Rows are numbered. After the first two, each row is followed by the number of the nearest row among all rows above it, by straight-line distance.
0: [  6  26  -4  -3  15 -13   8 -34   5 -19  -1 -25  10 -33  31  -2   2  24
 -17   9  30  -2 -29  11   7  14   1 -30 -25  17   2   5 -10   1 -16  51
  11 -40]
1: [ -35   23   43 -123   32  -24   27    9   20  -33    0   50    8    1
   45   17    4   10   10  -34    9   30    7   36   18  -45  -44  -22
   12   15   15    4   66    8  -29   -7   16  -11]
2: [ 21   8 -73  62  20   6  -7  13  -6  27  42 -80 -22  35  21 -37  -1   2
  14  42 -54 -88 -50 -13 -26   3  58   2 -31  -2 -48 -37 -91 -55  11  42
  -9 -35] -> 0
3: [  2   0  -3 -30  -9   0   6  -4 -12 -15 -12   6   6 -23  16   3   0   3
 -23   1   2  -5  -8  16   2  23  -2  -7 -35   4   2   5 -27  -5   3  24
   7 -31] -> 0
4: [ -52  -22   29  -38  -69   11  -17   70  -19   -8  -31   66    9   52
  -77  -27  -29  -39    4   -8  -24  -12   17   89    2   58    0  109
  -38    3   62  -36 -100    3  -12   68  -26  -71] -> 3
5: [ 32 -11   1 -41 -55  17  26  -5 -17   4 -28 -18 -17   9   5 -14  21 -25
  42  -2 -28  -7   3 -16   9  31  24 -20  12  -2  18  16 -24  18  17 -21
  -7 -38] -> 3
6: [  4 -16  22 -31 -51  -4   5  34  -4  10  -4   9  11  -3  33  34   2 -21
   8  -4   5  29  17  -5  17  18  -3   8  24  -3  19  19   6  18  13 -21
  -7 -20] -> 5
7: [  24  -16  -45    2  -48   34    1   27  -53   30  -18  -41   -3   11
  -18  -42   -4  -41   -5   30  -14  -49    3  -13    6   47   45   -4
  -37    5    3   -1 -105  -19   19   16  -17  -42] -> 5
8: [  6 -32  25  -9 -45   2  14  30  -5  -4  -6  36   0 -14   1  21   1 -23
  17 -10 -38  30  18  -1  -3  11 -11  41   5 -16   8  19 -24   7  21 -33
  -6  -5] -> 6
9: [ 36  19 -32 -28  -4  17   9   6 -30  -5 -17 -21  -5   4   1 -30  -5  -5
   9  20   0 -35 -21   5  19  31  26 -13 -33  -4  12   0 -67 -17   3  24
  -9 -53] -> 3
10: [ 24  -2  54 -69 -28  -2  35 -20  18 -24 -39  24 -12 -11  17   7  30  -9
  47 -32   0  34   6   9  18  19 -20 -28  40   5  37  28  53  45 -10 -23
  -1 -51] -> 6
11: [ 22 -22 -16  19 -31  19  -3  37 -16  12   4   3  -7   5 -17   3  -6 -36
  16  15 -42 -12  -1 -11   1   2  18  36  -7 -21 -13   1 -57 -28  34 -10
 -14  -5] -> 8
12: [-34 -13  40 -33 -41  -7  15   6  -2   3 -19  28   6  -9  21  16  12 -24
   7 -19   4  28  31   5   0   7 -25  -6  27   8  35  10  38  33  -5 -19
   0   5] -> 6
13: [-12  37  17 -34   3 -26  20   6  18 -14  -3  17  28  -8 102  22 -12  10
 -14 -10  46  19 -18  21  21  12 -11 -20 -14  13  10   4  17  14 -35  48
  11 -46] -> 0
14: [ 18   5   5 -19 -18  -1  21 -31   7  -4   6 -26 -26 -25  53  -1  32  -6
  25  -2 -41 -20 -23 -13 -16   1   2 -30 -12   5  -4  16 -22   5  15  22
   7 -36] -> 3
15: [  6  57  11 -32 -12 -30  33 -43  10 -11 -23 -35  41 -46 116  13   4  22
 -33  13  77   5 -20   0  46  19   8 -69 -11  35  21  15  19  17 -40  69
  15 -72] -> 13
16: [  0   5  18 -75  -5  -8  26  28   4 -11  -3  22  -6   2  35  17   7 -18
  16 -18 -11  28   3  -9  30 -10 -10 -19  12  -4  -1  13  31  10   8 -53
   1  -5] -> 6
17: [ 24 -29 -22  29 -29  27 -11   7 -28  -6  -8  -5 -19 -29 -30 -15  -4 -13
  10  10 -38 -16   3 -11  -9  19  15  30 -33 -24   2   5 -87 -13  44 -24
 -10   0] -> 11
18: [-10  -5  34 -42 -18 -10  11  25   5 -16   2  39  -2  -6  28  24  -8 -13
  -3 -10 -21   6   6  23   7 -17 -18  34 -15 -10  -3   5 -23  -5   8  10
   2  -2] -> 8
19: [ -7  36   5 -70  -2 -15  28   1   0 -13 -15   0  -5  -1  71  -2  -2   7
  -7  -2  18  -2 -11  17  29  10   2 -34 -16  20  18   4  15   7 -11  35
  12 -55] -> 13
20: [ 31  14  24 -38  15  -7  23 -36  42 -39 -12  13 -19 -23  24   7  23 -10
  52 -40 -26  19 -22   4   8 -18 -22 -28  26  -9  -6  14  37  17  -6 -37
   5 -28] -> 10
21: [  61   -7  -34   63   -4   14   -7    1  -27    6   33  -38  -13  -85
   10   19   -6   -1  -23   32  -40  -22  -31  -40  -10   10   28   20
  -72  -37  -54   14 -127  -46   66    0    4   -3] -> 17
22: [ 28 -35   7 -47 -41  20  15 -22 -28  -3 -37 -12  -3 -55  -1  -4  23 -21
  -3  -5  26  13  21 -30   9  41   4 -23   4  -6  26  32  -5  31  17 -25
  -3  -8] -> 5
23: [ 33   8 -30  38  12   0   6 -28  -9 -19  25 -40  -4 -89  43   5   5  12
 -44  22 -13 -21 -45  -6  -6  14   1  -6 -79   1 -24  19 -92 -26  25  71
   9 -52] -> 21
24: [ 24  -1 -13  26   3   9  -3   0  -4  -8  -5  -3   4 -28  -6   9 -16   9
  -2   8  -1 -10 -11  -3   9  10   8  15 -10 -12 -15   8 -46 -10  17 -10
  -2  -5] -> 3
